[70 62 122 126 137] 122

[140 124 135 128 111 136]
[161 101 76 148 128 119] 76

[135 73 140 123 124]
[84 76 111 127 157] 111

[128 65 137 136]
[114 109 117 116] 117

[74 87 181 195 67] 181

[175 127 196 146 139] 196

[102 162 140 157 187] 140

[180 115 131 184 163 137 88] 131

[138 184 171 67 84 161]
[117 118 135 132 124 109] 135
---
[[95, 135, 175, 140, 142, 135], [112, 93, 125, 134, 129, 190]] => 95
[[153, 96, 93, 160, 113, 117], [71, 124, 94, 140, 176, 89], [72, 129, 95, 144, 179, 86]] => 153
[80, 72, 144, 105, 82, 139] => 80
[74, 87, 189, 169, 112] => 74
[156, 137, 122, 124, 80, 74] => 156
[93, 82, 158, 64, 92] => 93
[[125, 128, 190, 188, 189, 129], [192, 130, 128, 126, 188, 192]] => 125
---
[192 141 134 112 116 140] >> 192, 140

[66 147 61 156 155] >> 66, 155

[123 125 123 135 127 121 132]
[168 72 112 108 130 127 96] >> 123, 96

[145 127 132 178 142 185 149]
[79 138 77 84 72 138 163] >> 145, 163

[69 147 163 127 154] >> 69, 154

[105 194 85 108 70] >> 105, 70

[105 179 174 157 181 121 147] >> 105, 147
---
[157 114 129 157 148 157 145]
[190 73 96 153 192 149 122]
[157 114 129 158 148 158 146] --> 157

[128 152 152 68]
[96 164 128 96]
[124 108 128 164] --> 124

[106 190 108 73]
[132 144 91 103]
[98 158 80 130] --> 98

[106 184 95 187 167]
[187 78 115 94 81]
[181 86 113 102 87] --> 181

[149 116 104 181 94 125]
[140 77 102 176 138 100]
[111 118 108 164 87 142] --> 111

[123 137 188 157 191 189 160]
[85 60 87 146 85 96 63]
[120 133 190 163 187 194 147] --> 120

[123 74 116 116 96]
[100 134 158 168 94]
[134 185 140 141 161] --> 134
---
[[129  75 175 146 172]
 [127  79 161 107  73]] result: 75

[113 195 151 182 156 138 127] result: 195

[189 120 165 106 156 117] result: 120

[195  86 144 127] result: 86

[[ 87 166 160 165 199]
 [159 130 160 116 185]
 [193  85 126 170  86]] result: 166

[[ 78 177 169 119  83 126 147]
 [ 92 147 128  89  86  92 106]] result: 177

[ 63 183 171 110  61 109 100] result: 183

[ 76 164 144  98  69] result: 164
---
array([126, 149, 131, 171, 173, 148, 186]): 131
array([156, 125, 126,  76, 131, 127]): 126
array([ 85,  78, 135, 117, 134]): 135
array([147, 135, 125, 118, 186]): 125
array([141, 169, 105, 120, 142,  75]): 105
array([165, 134, 140, 190, 198, 135, 144]): 140
array([183, 104, 107, 166]): 107
array([147, 164, 107,  86,  61,  68,  81]): 107
array([ 61, 134, 166, 161]): 166
---
Q:
[[133 130 121 121 124 132]
 [118 145 115 124 141 141]
 [135 143 105 108 125 149]
 [120 154 102 113 141 154]
 [133  97 155 146 119  95]
 [142 144  98 100 119 153]
 [115 103 160 157 138  93]
 [122 161  91 104 142 164]
 [135  74 176 160 114  71]]
A: 118

Q:
[[134 139 134 139 126 138 136 130 127 135 132 132]
 [128 148 131 144 112 148 137 115 114 153 128 130]
 [ 95 184  98 186 128 175 176 115 136 144 164 165]
 [150 115 146 121 155 112 127 162 153  97 133 133]
 [178  88 177  84 121  97  88 143 114 128  93  92]]
A: 128

Q:
[[126 140 126 126 103 101 106 129 130 113 167 144 131 193 105 132]
 [125 116 128 127 104 126 112 124 127 124 127 156  99 110 123 141]
 [127 118 128 128 123 132 124 126 127 128 118 134 114 112 127 129]
 [127 120 128 128 124 132 125 126 127 129 119 133 116 112 128 129]
 [127 123 129 128 123 132 127 126 127 130 121 137 117 107 133 134]
 [127 117 128 128 123 132 123 126 127 128 117 133 113 113 125 127]
 [129 115 127 128 135 133 126 128 128 127 111 114 121 125 120 113]]
A: 125

Q:
[[149 135 152 144 162 102 159 103 136 105]
 [130 113 127 110 105 169 105 173 141 159]
 [127 131 127 128 124 148 124 149 129 145]
 [130 138 132 138 138 132 138 131 126 132]
 [137 102 134 100 100 173  99 180 152 161]
 [149 135 152 144 162 102 159 103 137 105]]
A: 130

Q:
[[124 120 148 146 158  65 107 140 117 125  89 116 125 132]
 [151 127  95 163 120 142 135  97  94 105 150 116 142 119]
 [143 134 122 151 118 134 130 158 133 109 112 172 154 128]
 [151 127  95 163 120 142 135  97  94 105 150 116 142 119]
 [122 122 168 155 139 105 119 104 118 139 125  89 177 154]
 [155 131 101 159 100 127 132 144 128  93 124 155 144 125]
 [124 143 116 112 148 126 105 119 140 151 122 156 160 140]
 [126 138 126 135 146 140 117 144 139 128 107 174 159 129]
 [149 133 114 155 106 130 132 155 131 101 116 166 150 127]
 [142 151 112  87 142 115 127 125  90 131 128 127 131 164]]
A: 151

Q:
[[160 150  98 136 177 142 109 111]
 [164 150 103 115 122 128 107 115]
 [140 166 145 109 111 121 126 101]
 [145 106 105 128 132 108 116 137]
 [101  96 131 164 146 102 130 183]
 [150 102 144 170 140 111 112 128]
 [159 103  97 133 159 147 101 133]
 [100 133 163 143  97 131 181 140]
 [129 163 152  89 133 180 135 109]
 [102 145 163 141 110 109 120 133]
 [107 105 120 135 106 119 133 155]]
A: 164

Q:
[[139 137 133 129 109 137 121 132 128 130 145 181 130]
 [134 143 119 136 130 132 108 113 135 136 132 181 129]
 [152 124 137 126 119 118 118 126 114 135 139 181 122]
 [146 134 119 121 127 123 124 117 123 124 137 181 129]
 [126 147 141 128 132 107 123 123 124 137 139 181 136]]
A: 134

Q:
[[ 66 166  75 100 176  93 192 191]
 [149 118 143 129 153 131 150 116]
 [ 81 153  86  99 178  95 191 175]
 [178  71 153  99 193 109 182  77]
 [108 152 114 128 147 125 154 156]]
A: 149

Q:
[[134 130  92 114 147 176 127 114]
 [ 80 100 121  91 108 136  63 115]
 [125 182 134  98 122 132 139 172]
 [124 172 139 117 123 158 165 126]
 [115 155 144  60 111 104 137 166]
 [121 148 105 123 111  86  93 115]]
A: 80
---
[[100 156 132  76 137 101]
 [107 151 137 103 139 128]
 [142 116 163 181 141 165]
 [111 125 154 138 110 116]
 [181 162  71 155 102 119]
 [ 72 112 155  79 126 105]
 [107 142 147 103 140 127]
 [124 148 128 106 137 114]
 [111  94 153 139  90 102]
 [113 112 144 128  89 100]] gives 100

[[102  97 158 125 134  71 170 118 112  79]
 [ 81  82 167 154 155  68 153 139  99  78]
 [156 160  96  85  87 174 109  85 151 144]
 [ 83  81 157 122 121  73 153  89  98  72]
 [123 144 117 103 105 170  58 101 139 141]] gives 102

[[126 137 134 127 137 138 102 122 147 137]
 [132 136 125 107 121 125  84 121 157 143]
 [122 131 123 106 132 133  72 127 165 143]
 [122 131 123 106 132 132  72 127 164 144]
 [123 132 131 126 139 138 105 126 144 134]
 [127 137 135 127 136 137 102 121 147 137]
 [133 137 126 109 120 125  86 120 156 143]] gives 126

[[128 131 115 121 109 128 119 126 128 120 129 137]
 [128 110 134 124 130 126 131 124 129 136 126 127]
 [128 159 115 102 118 127 145 112 128 107 129 130]
 [128 164 113  99 117 127 148 110 128 103 129 130]
 [128 156 102  97  96 127 134 110 128 101 129 141]
 [128 150 120 113 123 128 139 119 128 114 129 129]
 [128 165 114 103 118 128 145 113 128 104 130 130]
 [127  92 141 169 137 130  95 155 128 154 128 128]
 [128 156 118 110 122 128 142 117 128 111 129 129]
 [128  94 163 179 172 131 114 158 128 165 128 111]] gives 128

[[164 108 114  70 139  70 142 106 138]
 [129 137 148 181  99 195 128 160 148]
 [130 142  97  85 143  89 167 176 170]
 [122 127 118 139 145 125 148 112 125]
 [122 127 132 128 135 121 118 112 110]
 [ 90 152 110 154 145 143 159 158 138]] gives 164

[[ 98 106 132 148 126  75 126 107 116 141 106 110 123 115 124 108]
 [105 160 110 109 135 145 133 123 136 118 160 140 133 140 112 145]
 [123 137 128 131 130 125 128 123 138 136 154 138 134 128 116 118]
 [112 147 119 120 132 133 131 122 135 126 154 137 133 134 115 132]
 [ 94 115 120 130 128  95 130 113 106 120  90 105 118 123 132 136]
 [148 137 124 114 128 161 128 143 130 116 129 134 127 136 135 147]
 [135 115 143 149 124 105 123 122 138 150 141 132 132 118 123  97]
 [160 120 133 124 125 151 125 145 126 120 113 128 124 130 143 138]
 [119 103 140 153 124  83 123 114 124 147 115 117 125 113 127  99]
 [118 161 115 111 134 153 132 127 142 122 170 147 136 140 112 140]] gives 98
---
[184 162 105 58 110 132]
[183 170 125 64 132 148] result: 64

[140 80 108 170 185 113]
[71 131 194 178 141 111] result: 178

[197 181 127 94]
[142 147 149 128] result: 147

[142 173 80 134 102 72]
[145 176 79 121 102 75] result: 121

[142 114 99 92 103 115]
[89 127 122 84 71 100] result: 84

[107 126 111 160 110]
[163 135 96 183 145] result: 96

[139 108 143 155]
[69 130 77 121] result: 130

[96 178 98 150 97]
[103 125 100 122 182] result: 100
---
[ 60 102  74 131]	60

[[130 156 105 103 120 111 182]
 [107 181  95 164 108 125 143]
 [157 117  96 111  97 129 184]]	111

[117 127 141 183 150]	127

[123 137 160 101 186 106]	160

[161 179 159  86  99 182 133]	86

[141  87  69  88 110 113 103]	88
---
((72, 196, 188, 196, 74, 177), (194, 105, 172, 130, 192, 57)) → 72, 57
((165, 136, 143, 129, 164, 93), (122, 107, 65, 68, 127, 165)) → 165, 165
(68, 114, 139, 155) → 68, 155
((102, 114, 142, 117, 64, 130), (125, 170, 72, 192, 106, 122), (118, 165, 119, 94, 103, 148)) → 102, 148
(168, 78, 102, 190, 142, 125, 165) → 168, 165
(144, 141, 191, 75) → 144, 75
